Below are the code and all the weights of a small trained network. Each question names an input and a class and asks about switching units off, where a switched-off unit gives its printed mean instead of its output.

import numpy as np


def w(rows, s, z=0):
    codes = np.array(rows[::2]) - 128.0
    scale = np.full(codes.shape[1], s)
    scale[-1] = z or s
    return codes * scale


def norm(h):
    return h / np.sqrt((h * h).mean(-1, keepdims=True) + 1e-5)


def f(y):
    return y / 2 * (1 + np.tanh(0.7978845608 * (y + 0.044715 * y**3)))


def log_softmax(a):
    a = a - a.max(-1, keepdims=True)
    return a - np.log(np.exp(a).sum(-1, keepdims=True))


def net(x, mask):
    res = np.array(x, float).reshape(1, 3) / 4 @ E
    u = 0
    for l in range(4):
        y = f(norm(res) @ A[l][:, :-1].T + A[l][:, -1])
        res = res + np.where(mask[u : u + 10], y, B[l][:, -1]) @ B[l][:, :-1]
        u += 10
    return log_softmax(norm(res)[-1] @ U[:, :-1].T + U[:, -1])


A, B = {}, {}
E = w([
[153,80,163,116,35,220,56,68],'x0',
[191,92,179,231,84,63,201,88],'x1',
[135,116,152,39,82,1,78,17],'x2',
],0.0072)
A[0] = w([
[135,147,109,118,92,134,171,122,111],'0.n1',
[132,145,130,122,113,110,128,111,5],'0.n2',
[106,102,120,90,220,2,101,80,51],'0.n3',
[147,117,203,162,74,240,80,160,109],'0.n4',
[165,110,66,53,130,88,172,54,80],'0.n5',
[94,118,174,112,91,123,122,113,75],'0.n6',
[58,153,59,152,121,205,179,171,107],'0.n7',
[158,110,152,168,143,207,59,144,53],'0.n8',
[109,78,196,119,175,71,87,71,59],'0.n9',
[92,52,180,100,200,143,78,93,77],'0.n10',
],0.0067,0.0022)
B[0] = w([
[118,143,158,138,132,182,165,111,126],'0.n1',
[142,177,110,148,131,169,135,90,112],'0.n2',
[92,140,175,159,199,177,110,68,230],'0.n3',
[127,84,101,178,225,156,81,74,253],'0.n4',
[163,183,94,103,158,133,115,64,180],'0.n5',
[208,97,86,72,154,193,134,149,138],'0.n6',
[152,253,140,167,60,112,73,174,227],'0.n7',
[158,134,148,115,170,131,108,26,186],'0.n8',
[252,209,41,119,168,191,176,117,174],'0.n9',
[158,153,54,134,132,128,69,180,147],'0.n10',
],0.0058,0.0046)
A[1] = w([
[144,94,125,220,116,153,154,160,136],'1.n1',
[95,131,97,104,189,190,131,120,153],'1.n2',
[86,172,132,168,130,111,189,165,85],'1.n3',
[102,39,125,101,70,120,85,119,9],'1.n4',
[143,167,136,169,117,183,216,76,195],'1.n5',
[59,79,103,74,92,106,125,148,118],'1.n6',
[201,102,67,73,18,137,102,113,4],'1.n7',
[161,1,196,171,139,118,145,187,113],'1.n8',
[126,171,116,83,173,159,45,121,85],'1.n9',
[130,161,106,136,190,96,108,169,111],'1.n10',
],0.0091,0.0023)
B[1] = w([
[115,104,140,76,117,131,186,35,206],'1.n1',
[105,102,110,110,156,127,91,69,203],'1.n2',
[115,165,141,97,25,101,107,188,189],'1.n3',
[137,205,201,72,137,53,158,165,140],'1.n4',
[175,61,127,110,100,100,104,112,210],'1.n5',
[204,127,170,126,116,76,191,120,121],'1.n6',
[107,175,110,133,16,162,180,94,181],'1.n7',
[103,136,254,150,159,147,161,102,171],'1.n8',
[2,128,118,142,114,86,153,136,253],'1.n9',
[139,125,135,80,136,150,164,77,182],'1.n10',
],0.0078,0.0065)
A[2] = w([
[92,227,50,148,62,155,146,151,44],'2.n1',
[127,71,86,84,118,161,131,128,89],'2.n2',
[146,135,121,139,73,92,240,114,155],'2.n3',
[114,218,125,82,104,149,101,206,68],'2.n4',
[227,205,254,178,119,90,131,38,182],'2.n5',
[231,57,144,206,218,87,172,117,86],'2.n6',
[175,83,213,127,15,141,149,140,153],'2.n7',
[169,83,127,137,94,155,105,103,2],'2.n8',
[66,163,113,48,145,88,81,202,158],'2.n9',
[187,197,55,167,191,178,82,163,174],'2.n10',
],0.0075,0.002)
B[2] = w([
[157,111,163,109,151,127,116,146,184],'2.n1',
[138,117,135,107,85,66,156,107,129],'2.n2',
[65,127,34,103,109,188,106,82,195],'2.n3',
[179,78,218,119,108,119,139,152,167],'2.n4',
[131,61,103,167,171,94,140,242,254],'2.n5',
[254,138,162,40,149,158,39,131,183],'2.n6',
[115,202,101,142,148,143,184,113,206],'2.n7',
[137,173,140,176,143,93,132,112,137],'2.n8',
[221,128,172,175,146,151,149,100,198],'2.n9',
[85,153,142,76,104,83,88,152,141],'2.n10',
],0.0084,0.0072)
A[3] = w([
[196,125,117,86,36,100,98,3,114],'3.n1',
[45,103,156,92,87,189,46,77,80],'3.n2',
[63,171,132,55,77,120,105,204,253],'3.n3',
[58,128,169,106,126,152,215,253,74],'3.n4',
[45,165,45,84,51,108,135,80,24],'3.n5',
[190,117,114,100,109,96,216,111,239],'3.n6',
[170,139,69,229,22,74,199,159,38],'3.n7',
[157,79,83,97,121,42,100,109,125],'3.n8',
[174,109,127,105,184,46,100,241,108],'3.n9',
[188,175,167,139,109,110,95,218,177],'3.n10',
],0.0079,0.0024)
B[3] = w([
[117,140,180,155,137,121,174,175,235],'3.n1',
[144,166,86,137,79,132,130,166,253],'3.n2',
[164,61,151,144,139,108,116,85,195],'3.n3',
[99,133,148,144,96,128,177,125,204],'3.n4',
[163,94,190,124,151,118,102,121,229],'3.n5',
[98,153,64,124,125,126,107,127,220],'3.n6',
[10,98,96,137,163,146,181,148,203],'3.n7',
[126,136,90,104,106,166,131,175,165],'3.n8',
[179,146,122,80,44,111,112,175,192],'3.n9',
[132,149,162,120,102,103,104,77,174],'3.n10',
],0.012,0.0055)
U = w([
[158,147,252,106,36,127,118,133,217],'0',
[39,88,91,158,96,138,229,155,197],'1',
[73,155,129,72,214,98,106,62,88],'2',
[212,115,34,65,101,97,107,177,91],'3',
[80,147,64,161,72,203,14,112,76],'4',
[248,19,145,196,174,160,118,81,7],'5',
],0.016,0.0021)

Each question gives the input, the list of numbers given to net, and the class t.
The units are the neurons (one row each of A and B). Each row of codes is followed by its name. A weight is (code - 128) times the scale printed after its matrix; where a second scale follows, it is the last column's (A, B and U).
mask holds one flag per neuron, layer by layer. A switched-off neuron (its flag False) gives its mean, the last column of its row in B, instead of its output. The means were averaged over made-up inputs and are rounded, as every weight is.
A unit's drop is (log p(t) with every unit on - log p(t) with that unit switched off) / (log p(t) with every unit on - log p(t) with every unit switched off).
The circuit of an input: a set's keep is (log p(t) with only the set's units on - log p(t) with every unit switched off) / (log p(t) with every unit on - log p(t) with every unit switched off). Starting from the 12 units with the biggest drops (on a tie, the unit counted first), units are removed one at a time, each time the one whose removal leaves the highest keep (on an exact tie, the one counted first), for as long as the keep stays at least 0.8.
units of the circuit, in order: the units of the circuit, biggest drop first
most important unit: the unit with the biggest drop
top k neurons: the k neurons with the biggest drops, biggest first
k most important neurons of layer l: the k neurons of layer l with the biggest drops, biggest first
input [8,4,-1], class 5: units of the circuit, in order	(0.n4)
input [7,3,1], class 1: top 3 neurons	(1.n7; 0.n3; 3.n7)
input [0,-7,-7], class 0: top 4 neurons	(0.n7; 2.n4; 2.n3; 0.n3)
input [2,0,-8], class 4: 2 most important neurons of layer 0	(0.n7; 0.n4)
input [0,-1,-6], class 0: top 3 neurons	(0.n7; 0.n3; 2.n3)
input [1,6,-7], class 5: top 3 neurons	(2.n6; 0.n4; 1.n9)
input [2,8,5], class 1: top 3 neurons	(1.n7; 0.n4; 3.n7)
input [1,7,3], class 1: top 3 neurons	(0.n4; 1.n7; 3.n7)
input [8,-3,1], class 0: top 2 neurons	(0.n3; 2.n5)
input [-5,0,1], class 2: 2 most important neurons of layer 0	(0.n7; 0.n3)
input [0,5,1], class 3: 2 most important neurons of layer 1	(1.n9; 1.n7)
input [4,8,1], class 1: top 2 neurons	(0.n3; 1.n7)
input [1,2,-5], class 5: top 2 neurons	(0.n4; 1.n1)
input [-2,-5,-8], class 0: most important unit	0.n7
input [3,1,-8], class 5: top 3 neurons	(0.n4; 1.n1; 2.n3)
input [-4,1,5], class 3: 2 most important neurons of layer 0	(0.n4; 0.n9)
input [8,-5,1], class 0: 3 most important neurons of layer 3	(3.n1; 3.n6; 3.n5)
input [1,1,-8], class 5: 2 most important neurons of layer 1	(1.n7; 1.n9)
input [1,-1,-8], class 4: 2 most important neurons of layer 0	(0.n4; 0.n8)
input [-3,5,2], class 3: most important unit	2.n6
